Below is a small trained network, with its code and all its weights. Each question gives an input and a target symbol and asks what happens when units are switched off, that is, made to give their printed mean instead of their output.

import numpy as np


def w(rows, s, z=0):
    codes = np.array(rows[::2]) - 128.0
    scale = np.full(codes.shape[1], s)
    scale[-1] = z or s
    return codes * scale


def norm(h):
    return h / np.sqrt((h * h).mean(-1, keepdims=True) + 1e-5)


def f(y):
    return np.maximum(y, 0)


def softmax(a):
    e = np.exp(a - a.max(-1, keepdims=True))
    return e / e.sum(-1, keepdims=True)


def log_softmax(a):
    a = a - a.max(-1, keepdims=True)
    return a - np.log(np.exp(a).sum(-1, keepdims=True))


def net(x, mask):
    ids = ['δεθλμστψ'.index(c) for c in x.split()]
    T = len(ids)
    res = E[ids] + P[:T]
    u = 0
    for l in range(2):
        r = norm(res)
        for j in range(3):
            rows = slice(2 * j, 2 * j + 2)
            q, k, v = (r @ M[l][rows].T for M in (Q, K, V))
            z = softmax(np.where(np.tri(T) > 0, q @ k.T / 2**0.5, -1e9)) @ v
            o = O[l][rows]
            res = res + np.where(mask[u + j], z, o[:, -1]) @ o[:, :-1]
        u += 3
        y = f(norm(res) @ A[l][:, :-1].T + A[l][:, -1])
        res = res + np.where(mask[u : u + 8], y, B[l][:, -1]) @ B[l][:, :-1]
        u += 8
    return log_softmax(norm(res)[-1] @ U[:, :-1].T + U[:, -1])


Q, K, V, O, A, B = {}, {}, {}, {}, {}, {}
E = w([
[57,178,184,79],'δ',
[50,200,149,134],'ε',
[93,120,254,231],'θ',
[84,186,148,165],'λ',
[38,178,136,22],'μ',
[55,132,232,150],'σ',
[21,157,210,109],'τ',
[97,199,88,51],'ψ',
],0.0048)
P = w([
[86,156,89,150],'0',
[147,56,194,85],'1',
[162,159,176,115],'2',
[80,153,139,110],'3',
[169,155,117,176],'4',
[179,145,176,110],'5',
[92,69,123,114],'6',
[166,122,133,229],'7',
[206,110,160,103],'8',
[107,50,118,113],'9',
[137,72,146,247],'10',
],0.016)
Q[0] = w([
[89,181,68,237],'0.h1',
[221,173,143,67],'0.h1',
[149,118,254,39],'0.h2',
[77,157,93,92],'0.h2',
[36,180,71,99],'0.h3',
[160,86,220,161],'0.h3',
],0.037)
K[0] = w([
[252,190,247,93],'0.h1',
[52,218,115,166],'0.h1',
[83,68,250,67],'0.h2',
[77,161,110,89],'0.h2',
[69,220,73,132],'0.h3',
[90,39,195,58],'0.h3',
],0.032)
V[0] = w([
[101,51,209,252],'0.h1',
[47,82,148,1],'0.h1',
[37,130,86,129],'0.h2',
[130,124,139,141],'0.h2',
[152,118,135,120],'0.h3',
[86,79,59,156],'0.h3',
],0.035)
O[0] = w([
[125,32,252,25,250],'0.h1',
[7,112,63,188,180],'0.h1',
[97,198,147,75,75],'0.h2',
[142,122,130,127,150],'0.h2',
[131,114,106,108,138],'0.h3',
[62,196,185,92,72],'0.h3',
],0.022,0.021)
A[0] = w([
[95,207,154,141,83],'0.n1',
[116,135,44,184,107],'0.n2',
[2,147,87,115,1],'0.n3',
[198,63,105,164,134],'0.n4',
[69,106,129,161,124],'0.n5',
[16,106,192,107,167],'0.n6',
[126,174,158,111,103],'0.n7',
[99,51,137,97,113],'0.n8',
],0.03,0.0055)
B[0] = w([
[188,93,160,56,145],'0.n1',
[169,1,110,102,192],'0.n2',
[72,250,200,117,183],'0.n3',
[52,174,144,54,250],'0.n4',
[109,99,83,123,177],'0.n5',
[132,236,19,181,225],'0.n6',
[126,209,135,107,140],'0.n7',
[61,47,138,183,235],'0.n8',
],0.038,0.021)
Q[1] = w([
[146,167,134,138],'1.h1',
[32,149,34,42],'1.h1',
[183,72,190,231],'1.h2',
[1,152,107,201],'1.h2',
[172,112,105,59],'1.h3',
[86,193,234,66],'1.h3',
],0.037)
K[1] = w([
[105,146,136,147],'1.h1',
[185,254,83,85],'1.h1',
[186,91,160,222],'1.h2',
[124,235,183,127],'1.h2',
[148,110,86,62],'1.h3',
[172,214,148,131],'1.h3',
],0.047)
V[1] = w([
[128,154,128,127],'1.h1',
[118,62,165,148],'1.h1',
[162,150,191,107],'1.h2',
[150,253,108,99],'1.h2',
[115,95,120,154],'1.h3',
[109,37,136,156],'1.h3',
],0.027)
O[1] = w([
[94,139,148,143,174],'1.h1',
[219,92,69,72,24],'1.h1',
[87,87,110,94,167],'1.h2',
[5,114,88,190,255],'1.h2',
[110,124,73,116,90],'1.h3',
[65,157,14,77,44],'1.h3',
],0.018,0.015)
A[1] = w([
[36,185,148,13,130],'1.n1',
[172,21,106,134,251],'1.n2',
[121,135,194,250,44],'1.n3',
[145,205,220,145,83],'1.n4',
[183,199,3,239,143],'1.n5',
[27,247,239,100,246],'1.n6',
[117,129,143,78,94],'1.n7',
[227,176,146,124,4],'1.n8',
],0.027,0.0027)
B[1] = w([
[89,194,172,72,211],'1.n1',
[194,201,127,116,206],'1.n2',
[93,181,211,143,168],'1.n3',
[104,95,22,94,166],'1.n4',
[169,146,255,213,157],'1.n5',
[185,221,68,211,251],'1.n6',
[106,134,145,161,151],'1.n7',
[141,105,233,91,145],'1.n8',
],0.043,0.022)
U = w([
[179,126,17,86,173],'δ',
[82,190,142,3,3],'ε',
[163,93,203,94,246],'θ',
[147,254,90,130,117],'λ',
[129,65,71,214,174],'μ',
[64,147,236,190,70],'σ',
[40,79,94,57,148],'τ',
[216,111,114,236,58],'ψ',
],0.0092,0.0036)

Each question gives the input, a string of symbols that net reads in full, and the target symbol t.
The units are the heads (2 rows each of Q, K, V and O) and the neurons (one row each of A and B). Each row of codes is followed by its name. A weight is (code - 128) times the scale printed after its matrix; where a second scale follows, it is the last column's (O, A, B and U).
mask holds one flag per unit, layer by layer, with each layer's heads first. A switched-off unit (its flag False) gives its mean, the last column of its rows in O or B, instead of its output. The means were averaged over made-up inputs and are rounded, as every weight is.
A unit's drop is (log p(t) with every unit on - log p(t) with that unit switched off) / (log p(t) with every unit on - log p(t) with every unit switched off).
The circuit of an input: a set's keep is (log p(t) with only the set's units on - log p(t) with every unit switched off) / (log p(t) with every unit on - log p(t) with every unit switched off). Starting from the 12 units with the biggest drops (on a tie, the unit counted first), units are removed one at a time, each time the one whose removal leaves the highest keep (on an exact tie, the one counted first), for as long as the keep stays at least 0.8.
units of the circuit, in order: the units of the circuit, biggest drop first
k most important neurons of layer l: the k neurons of layer l with the biggest drops, biggest first
heads that matter: for each layer, one digit per head in row order, 1 if its drop is at least 0.15 and else 0, layers parted by /
input τ σ θ θ τ σ, target τ: units of the circuit, in order => (0.h1; 0.n2; 1.n6)
input σ σ σ θ τ θ σ θ ψ δ δ, target ψ: units of the circuit, in order => (0.h1; 0.n2; 1.n5)
input ψ θ σ, target ψ: units of the circuit, in order => (0.h1; 0.n2; 0.n6; 1.h2)
input δ ε μ θ τ, target μ: units of the circuit, in order => (0.h1; 0.n2)
input τ θ θ θ μ ε λ σ σ θ, target τ: units of the circuit, in order => (1.h3; 0.n3; 0.h1)
input τ μ θ θ ψ σ σ λ ψ, target τ: heads that matter => 100 / 000
input θ σ ψ σ θ, target ψ: 2 most important neurons of layer 0 => (0.n8; 0.n2)
input τ τ δ ε θ, target δ: heads that matter => 100 / 011
input ε θ θ θ δ θ λ τ θ, target ε: 2 most important neurons of layer 0 => (0.n2; 0.n4)
input ψ θ θ, target ψ: units of the circuit, in order => (0.h1; 0.n2; 0.n6; 1.h2)
input τ τ ψ σ σ λ, target τ: 2 most important neurons of layer 0 => (0.n4; 0.n2)
input τ τ δ, target τ: 2 most important neurons of layer 0 => (0.n4; 0.n2)
input δ θ θ σ τ τ, target δ: 2 most important neurons of layer 0 => (0.n2; 0.n6)
input ψ δ τ, target ψ: most important neuron of layer 0 => (0.n2)
input σ θ μ θ σ δ λ μ, target δ: 3 most important neurons of layer 0 => (0.n2; 0.n8; 0.n6)
input δ θ λ σ σ τ θ δ ψ, target δ: 4 most important neurons of layer 0 => (0.n2; 0.n6; 0.n8; 0.n3)
input θ μ θ θ θ δ σ σ δ σ σ, target δ: 2 most important neurons of layer 0 => (0.n2; 0.n3)
input θ θ μ θ σ δ μ δ, target δ: 3 most important neurons of layer 0 => (0.n2; 0.n8; 0.n6)
input μ σ μ, target μ: heads that matter => 110 / 000
input θ τ μ, target θ: heads that matter => 100 / 000
input τ θ λ μ τ δ λ λ, target δ: heads that matter => 100 / 011
input θ δ θ σ δ τ τ μ, target τ: most important neuron of layer 0 => (0.n4)
input μ θ ε θ σ, target ε: 2 most important neurons of layer 0 => (0.n2; 0.n4)
